Facts:
[Z71 Z784 Z214 Z281 Z578 Z377 Z476 Z662 Z102 Z777 Z779 Z40 Z503 Z124 Z63 Z301 Z485 Z878 Z461 Z754 Z197 Z52 Z802 Z832 Z863 Z473 Z796 Z101 Z385 Z201 Z145 Z182 Z952 Z452 Z273 Z85 Z922 Z726 Z279 Z34 Z856 Z666 Z406 Z985 Z837 Z437 Z896 Z846 Z634 Z349] χ pletil
[Z563 Z62 Z266 Z394 Z87 Z566 Z429 Z403 Z440 Z537 Z667 Z369 Z860 Z409 Z859 Z658 Z418 Z511 Z991 Z425 Z99 Z797 Z904 Z907 Z17 Z984 Z683 Z945 Z551 Z32 Z180 Z153 Z446 Z235 Z677 Z803 Z108 Z756 Z358 Z43 Z656 Z748 Z228 Z482 Z701 Z295 Z168 Z112 Z486 Z444 Z396 Z799 Z518 Z154 Z46 Z400 Z21 Z624 Z107 Z839 Z118 Z230 Z315 Z916 Z562 Z555 Z709 Z794 Z14 Z502 Z708 Z900 Z941 Z341 Z865 Z90 Z810 Z540 Z872 Z245 Z162 Z940 Z961 Z850 Z913 Z8 Z836 Z955 Z407 Z657 Z378 Z432 Z57 Z772 Z116 Z808 Z142 Z780] χ plugron
[Z795 Z463 Z36 Z35 Z557 Z410 Z401 Z243 Z172 Z516 Z592 Z908 Z397 Z55 Z42 Z250 Z411 Z80 Z155 Z655 Z130 Z873 Z218 Z996 Z643 Z389 Z274 Z84 Z552 Z885 Z70] χ lizozu
{Z71 Z563 Z266 Z463 Z214 Z377 Z860 Z476 Z658 Z557 Z410 Z683 Z102 Z243 Z677 Z756 Z301 Z748 Z878 Z197 Z21 Z250 Z796 Z101 Z230 Z201 Z916 Z145 Z555 Z502 Z873 Z865 Z810 Z540 Z850 Z407 Z896 Z84 Z57 Z885 Z116} Σ 5
{Z62 Z537 Z35 Z418 Z511 Z662 Z551 Z153 Z516 Z503 Z43 Z46 Z754 Z832 Z155 Z473 Z839 Z952 Z14 Z941 Z922 Z8 Z846 Z552} Σ 318
{Z795 Z797 Z904 Z40 Z446 Z235 Z482 Z295 Z168 Z444 Z397 Z80 Z107 Z385 Z130 Z34 Z341 Z856 Z643 Z406 Z245 Z940 Z961 Z274 Z437 Z378 Z772 Z349} Σ 907
{Z394 Z566 Z429 Z281 Z440 Z369 Z409 Z99 Z907 Z32 Z777 Z779 Z108 Z592 Z485 Z396 Z799 Z518 Z461 Z154 Z802 Z624 Z411 Z863 Z655 Z562 Z794 Z452 Z708 Z726 Z90 Z996 Z162 Z836 Z70 Z808 Z780} Σ 251
{Z87 Z403 Z425 Z984 Z945 Z803 Z124 Z358 Z63 Z701 Z112 Z486 Z52 Z315 Z182 Z709 Z279 Z218 Z666 Z389 Z872 Z913 Z657 Z432} Σ 713
{Z784 Z578 Z667 Z36 Z859 Z991 Z17 Z401 Z180 Z172 Z656 Z228 Z908 Z400 Z55 Z42 Z118 Z273 Z85 Z900 Z985 Z837 Z955 Z634 Z142} Σ 568
[Z71 Z214 Z991 Z197 Z315 Z846 Z84] Θ Z113
[Z563 Z566 Z667 Z80 Z473 Z230 Z873 Z657 Z349] Θ Z526
[Z62 Z658 Z516 Z839] Θ Z413
[Z795 Z377 Z860 Z904 Z17 Z358 Z228 Z55 Z796 Z118 Z856 Z90] Θ Z106
[Z266 Z154 Z142] Θ Z357
[Z394 Z409 Z859 Z709 Z273 Z389 Z808] Θ Z331
[Z87 Z341] Θ Z983
[Z429 Z662 Z396 Z952] Θ Z887
[Z784 Z476 Z180 Z400 Z624 Z655 Z810] Θ Z200
[Z463 Z32 Z243 Z779 Z108 Z802 Z562 Z726 Z162] Θ Z747
[Z281 Z440 Z863 Z145 Z540 Z850 Z837 Z407 Z70 Z116] Θ Z239
[Z403 Z425 Z410 Z984 Z945 Z551 Z878 Z461 Z21 Z42 Z182 Z502] Θ Z689
[Z578 Z511 Z172 Z656 Z482 Z908 Z411] Θ Z53
[Z537] Θ Z158
[Z36 Z444] Θ Z514
[Z369 Z677 Z518 Z555 Z378 Z57] Θ Z263
[Z35 Z907 Z401 Z153 Z486 Z922 Z872 Z8] Θ Z111
[Z418 Z557 Z107] Θ Z171
[Z99 Z683 Z777 Z799 Z452 Z996 Z955] Θ Z280
[Z797 Z102 Z112 Z385 Z85 Z772] Θ Z842
[Z40] Θ Z920
[Z503 Z756 Z748 Z794 Z245] Θ Z548
[Z446 Z634] Θ Z6
[Z235 Z803 Z485 Z397 Z46 Z250 Z101 Z865 Z940 Z896 Z885] Θ Z611
[Z124 Z301 Z201 Z666] Θ Z572
[Z63 Z592 Z155 Z900 Z279 Z913 Z432] Θ Z114
[Z43 Z832] Θ Z632
[Z701 Z754 Z34 Z218 Z643] Θ Z198
[Z295 Z130 Z708 Z961 Z836 Z437 Z552] Θ Z801
[Z168 Z52 Z274 Z780] Θ Z183
[Z916 Z14] Θ Z395
[Z941 Z985] Θ Z928
[Z406] Θ Z212
γ:
Z87 Z341
Z463 Z779 Z32 Z802 Z108 Z243 Z562 Z162 Z726
Z667 Z566 Z349 Z473 Z563 Z80 Z230 Z657 Z873
Z658 Z62 Z516 Z839
Z446 Z634
Z235 Z101 Z885 Z865 Z803 Z485 Z250 Z46 Z896 Z940 Z397
Z43 Z832
Z748 Z794 Z503 Z245 Z756
Z908 Z482 Z511 Z578 Z656 Z411 Z172
Z444 Z36
Z396 Z429 Z952 Z662
Z154 Z142 Z266
Z400 Z180 Z624 Z784 Z655 Z810 Z476
Z52 Z274 Z780 Z168
Z107 Z418 Z557
Z796 Z377 Z228 Z795 Z118 Z90 Z860 Z856 Z55 Z904 Z358 Z17
Z201 Z124 Z666 Z301
Z916 Z14
Z182 Z945 Z984 Z410 Z502 Z878 Z425 Z403 Z461 Z551 Z42 Z21
Z85 Z772 Z385 Z797 Z102 Z112
Z279 Z63 Z900 Z592 Z432 Z155 Z913
Z218 Z754 Z643 Z34 Z701
Z389 Z394 Z859 Z273 Z808 Z709 Z409
Z985 Z941
Z872 Z35 Z401 Z486 Z922 Z153 Z907 Z8
Z961 Z130 Z708 Z836 Z437 Z552 Z295
Z955 Z799 Z99 Z777 Z452 Z683 Z996
Z378 Z57 Z369 Z677 Z518 Z555
Z84 Z846 Z214 Z991 Z315 Z71 Z197
Z70 Z407 Z540 Z281 Z837 Z116 Z440 Z850 Z145 Z863

Known rows:
Z779: [ 31  34  19 -23  -7  -1 -16 -28   1  20 -14  -3 -25   8   0 -40  -3 -13
  -8 -11  19  29  15 -16  33  29  13 -11  29]
Z463: [  6   8  56 -50  27  -6 -17 -31  -2  14 -23  -3 -21   1  -2 -64   0 -17
  -6 -13  19   7  18   9  19  36  10  -9  32]
Z555: [ -8   6  12   3   6  24 -12  -2   8 -31 -41   3  -3  21 -21 -38  -6 -44
  -1  -1  13  17 -24   9  25  15  58   0  26]
Z907: [  2  19   0  11 -13  24 -15   2   5 -37 -52  13   3  28 -34 -34   0 -42
   8  12   9  17 -28  -1  21   9  52   1  31]
Z8: [  3  26   0  -5 -12  30 -14   1  28 -64 -44  21  13  34 -32 -19   1 -52
  16  15  26  27 -33  -4  18   7  60  22  30]
Z406: [ 30   2  18 -16  -5   4  -8 -25   5  -8  -5   1   3  34  14 -26   1 -23
  -9  -7  19  29  -4  -3  20  35  48 -12  14]
Z683: [ -8   6  12   4   8  24 -12  -2   7 -31 -41   3  -3  22 -20 -38  -6 -44
  -1  -1  11  17 -24   9  24  15  58   1  26]
Z452: [ 25  21   4 -13 -25   9 -11 -21   7   1 -30  11  -6  23 -12 -26   1 -30
   5   0  12  36  -7 -11  39  24  33 -11  24]
Z514: [ 21   3  30  -2   9  -8 -32  -1  31 -15 -14  30  12  22  -7 -48  -1   1
  -2   4  41  24 -20 -11  16  29  32 -25  14]
Z865: [  6  10  20  -8  25  34 -18  -9  -2 -15 -22  -2   5  -5  -4 -52 -23 -43
  -9   4   8   9 -16   2  28  17  40  -2  30]
Z748: [  2  25  34 -16  37   9 -21 -13  -2   2 -14 -17 -34  -5   2 -62 -15 -17
 -24 -15  23   2  12   3  19  22  22  -1  33]
Z832: [ 35  43  23 -43   1   4 -18 -30  23  -2  -1   3 -21   9   8 -30  -5 -18
  -5  -8  38  35  17 -19  31  27  13   9  28]
Z662: [ 31  35  14 -35 -11  10 -14 -26  27 -15 -12  11  -9  19  -1 -20  -2 -28
   4  -2  34  41   1 -17  34  24  27  10  25]
Z795: [  8  -5  42 -35   9   7  -8 -19  17  -6 -28  20 -10  35  -3 -53   9 -43
   4   7   8   2  -8  25  29  21  14   6  26]
Z46: [ 15  21  -2  -8  -6  47 -16   0  23 -62 -38  25  33  18 -23 -24 -13 -61
  17  27  18  25 -39  -8  23   6  56  20  31]
Z810: [ -8   6  12   4   7  24 -12  -2   8 -30 -42   3  -3  21 -21 -37  -6 -44
  -2   0  12  17 -24   8  25  15  58   0  26]
Z940: [  5 -11 -10  13 -12  55 -12   5  14 -59 -54  25  44  31 -25 -27 -11 -78
  19  20  -3  25 -55  10  31   4  83   4  22]
Z634: [ 36  29  14 -24  -4   1 -18 -30   2  20 -19   3 -30   9  15 -44  -2 -23
  -9 -10  18  29  11 -17  23  26  13 -12  28]

Rows:
No name comes twice in this set of rows, the named rows included.
[  0  22  30 -12  31  13 -20 -11   0  -6 -20 -14 -28   1  -3 -57 -13 -23
 -19 -13  21   5   5   4  20  21  29  -1  32]  Z57
[ 17  13  21 -23   3   5 -10 -27   7  14 -13  -4 -18  11   6 -33  -7 -27
  -9 -16  17  34   4  -3  41  32  31 -12  21]  Z214
[ 15   7  34   2   6 -17 -34  -2  28 -15 -17  21   8  25 -13 -45   6   3
   2  -8  42  30 -15 -13   8  31  37 -23  20]  Z239
[ 13  -8  -1  -1 -29  24   3 -10  28 -20 -28  28   4  56  -6 -11   6 -64
  11   8   1  36 -37  15  52  13  50   5  12]  Z856
[ -2  17  24  -8  25  15 -17  -8   2 -11 -25  -8 -21   6  -7 -52 -11 -28
 -16  -9  18   7  -2   6  23  19  35   0  30]  Z266
[-12   8  14   6   6  20 -13  -3   7 -31 -42  -1  -6  24 -24 -35  -2 -43
   1  -8  13  21 -21   6  20  16  61   1  29]  Z116
[ 45  38   6 -41  -2   1 -15 -31  -3  17 -24   3 -43   4  12 -50  -7   0
 -20   2  34  18  25 -13  40  31   9 -15  15]  Z182
[ 19  52  32 -32  29  11 -26 -15  16 -20  -7  -7 -30  -3   0 -53 -12 -14
 -16  -5  40   6  18 -10  10  16  11  21  39]  Z43
[-12   2   8   8   1  27 -11   0   9 -37 -47   6   3  27 -27 -32  -4 -49
   4   0   9  22 -31   9  25  14  65   1  26]  Z230
[ -4 -11  33 -30  -3   8  -8 -20   7 -17 -50  18   9  27 -24 -40   9 -44
  16   2  10  22 -19  13  26  29  46  -7  24]  Z243
[ 25  21  44 -48  15  -7 -25 -31  -5  14 -34   8 -25   5   4 -70   7 -19
  -3  -3  19   5  17  -4   3  29  -1  -8  38]  Z908
[ -4  14  20  -5  19  18 -16  -7   3 -18 -30  -5 -15  10 -12 -47 -10 -32
 -10  -6  16  11 -10   7  23  17  43   0  29]  Z677
[  7 -33   6 -17 -28  44  -7 -10  17 -53 -69  46  61  42 -31 -25   5 -83
  41  28  -8  31 -58  17  34  17  79  -4  18]  Z397

The same things again, as new rows of numbers:
Known rows:
Z856: [-33   7   8 -17  -4  12 -37 -12 -29  -9  27  -5   7  -9 -14   1  17 -26
 -15  31  -9   8  14  16  -6   1   1]
Z795: [-29  15   0  -3   2   5 -15  13 -11   0  -8  -1  33   0   5  17  -5 -35
 -31  16   8 -13  23  22  -8  10 -14]
Z55: [-22  18   3 -19  -8  18   2  -3 -29 -18  23  -5  29   1 -11  27   2  -3
 -32  20  -3  -8   9   8  -3 -12 -14]
Z401: [  0  -9  -3   8   3  -1 -11   2  -1   8 -14   5  27  10  17  18  -4 -26
 -16  -2   7  -6   4  14   0   3 -22]
Z8: [ 15  -2   1 -12 -11  -2  33 -15 -13 -16  43  -9 -15  -1 -24   4   5  50
  -2   8  -6  -2 -17 -23  -5 -26   3]
Z557: [ -8  12   0 -13  -9  17  14 -25 -33 -32  12  -5  13   5  -3  31   5  54
  -8   0 -11   0 -12 -26  -8 -20 -15]
Z996: [ -7  14  -1 -10 -10  25  25 -25 -43 -26  11  -6  13   0   2  26   0  48
 -16   1 -12   3 -15 -27 -13 -21 -10]
Z62: [ 16  -1  -2  12   2 -19  12   8  20  13  13  -3  -7   2  -4  -8  -9  -6
   0  -4   9  -8   1  11  -4   2   3]
Z482: [  7 -21  -3   7   6 -27   4  20  16  22 -15   0  -2   1   5 -12  -3 -18
   0   5  13 -11  10   5  -2  10   3]
Z656: [ 15 -19   1  -9  -5 -12  21   2  -4   2  17  -5  -7   2 -12   0   4  16
  -2  11   2  -6  -5 -11   2 -13   4]
Z201: [ -7   6   1  23  11  -9 -50  -6  11  18 -13   7   2   3  19 -12  -1 -55
  10  -6   5   9  15  35  -8  29  -4]
Z124: [ -4  -2   4   7   4   0 -41 -15  -4   5   3   5  -1   4   7  -4   7 -34
  11   2  -2  11   7  21  -3  14  -5]
Z108: [ 15   1  -2   5  -1 -10  31   2  -5   6   2  -6 -12  -3   0 -10  -7  10
  -1   0   3  -4  -3 -12 -16   2  10]
Z802: [ -4   5   2  12   3   6 -25 -19 -16   7   1   2  -3  -3  13 -11   2 -31
   2   2  -5  15   1  12 -16  14   0]
Z920: [-17  10   0  -3   2  23  -5  26  18  -9 -20  18   2   1   1   0   0 -14
  -3 -15  -8   4  -2 -17  32   0   1]
Z239: [ -1   0  -1   2   3   9   2  25  11 -10 -16  24  -2  10   2  -3   3 -28
  -6 -13  -7   8  -9 -29  14   4 -12]
Z183: [-17  10   0  -2   2  22  -5  26  18  -9 -18  18   1   2   1   0   0 -14
  -3 -16  -8   4  -3 -15  31  -1   2]
Z53: [-14   8   0  -1   2  22  -4  25  17  -9 -19  18   1   2   1   0  -1 -15
  -3 -15  -8   5  -3 -16  29   1   0]

Rows:
No name comes twice in this set of rows, the named rows included.
[ -8  29   2  -5  -4  -2  27  14  -9   1  15 -12  -4 -11 -13 -10 -10 -10
 -15  14   4 -12  15   7 -18   7  18]  Z90
[ -4  10  -2   3  -3  10   3 -15 -11 -13  13   0  19   7   4  25  -3  16
 -15  -6  -2  -1  -8   2  -3 -12 -20]  Z516
[ 11   5  -3  12   3 -14  20  11   8  17  -8  -5  -9  -3   7 -14 -13  -9
   0  -4   9  -8   4   4 -12  11  12]  Z794
[ 16  -5   2 -13  -8 -10  27  -7 -11 -12  19  -7 -13   3 -16   4   6  39
   7   6  -2  -4  -8 -22  -3 -15   5]  Z709
[  0   0   2  15   4  -1 -38 -20  -1   7  21   4  -1   2   4  -6   4 -36
   2   1  -3  14  -1  24  -7   8 -10]  Z473
[ -5   3   2  18   6   0 -43 -15   6  12  15   4   1   1   7  -8   2 -42
   2  -2   0  12   4  33  -4  12  -7]  Z754
[ -9   6   3   6   1  11 -23 -21 -21   2   8  -1  -4  -5   8  -8   4 -18
   2   3  -9  16  -1   8 -12   7   2]  Z777
[  3   0   1  15   4  -1 -22 -16 -18   8   3   6  -4   1  14 -14   3 -43
   1   2  -4  16  -1   7 -23  17  -7]  Z281
[ 21  -3  -1   1  -4 -13  40  -3 -17  -2  13  -4 -15   1  -4  -9  -3  17
  -2   3  -1  -1 -11 -28 -24  -4   4]  Z440
[  1  -2   5  -6  -5   5 -17 -36 -35 -22  28   2 -11   4  -7   2  18  11
   6  10 -16  20 -13 -19 -19  -6 -13]  Z145
[-33   3   6 -25  -1  19   2 -20  -6  -4  24 -16  13 -12   7  -1   5  34
  18  -4 -13  25  -8  27 -16 -10   6]  Z461
[ -7   4   5 -11  -9  22  -6 -39 -46 -20  30  -5 -10  -6  -7   1  15  22
   0  12 -20  21 -16 -18 -15 -13   1]  Z726

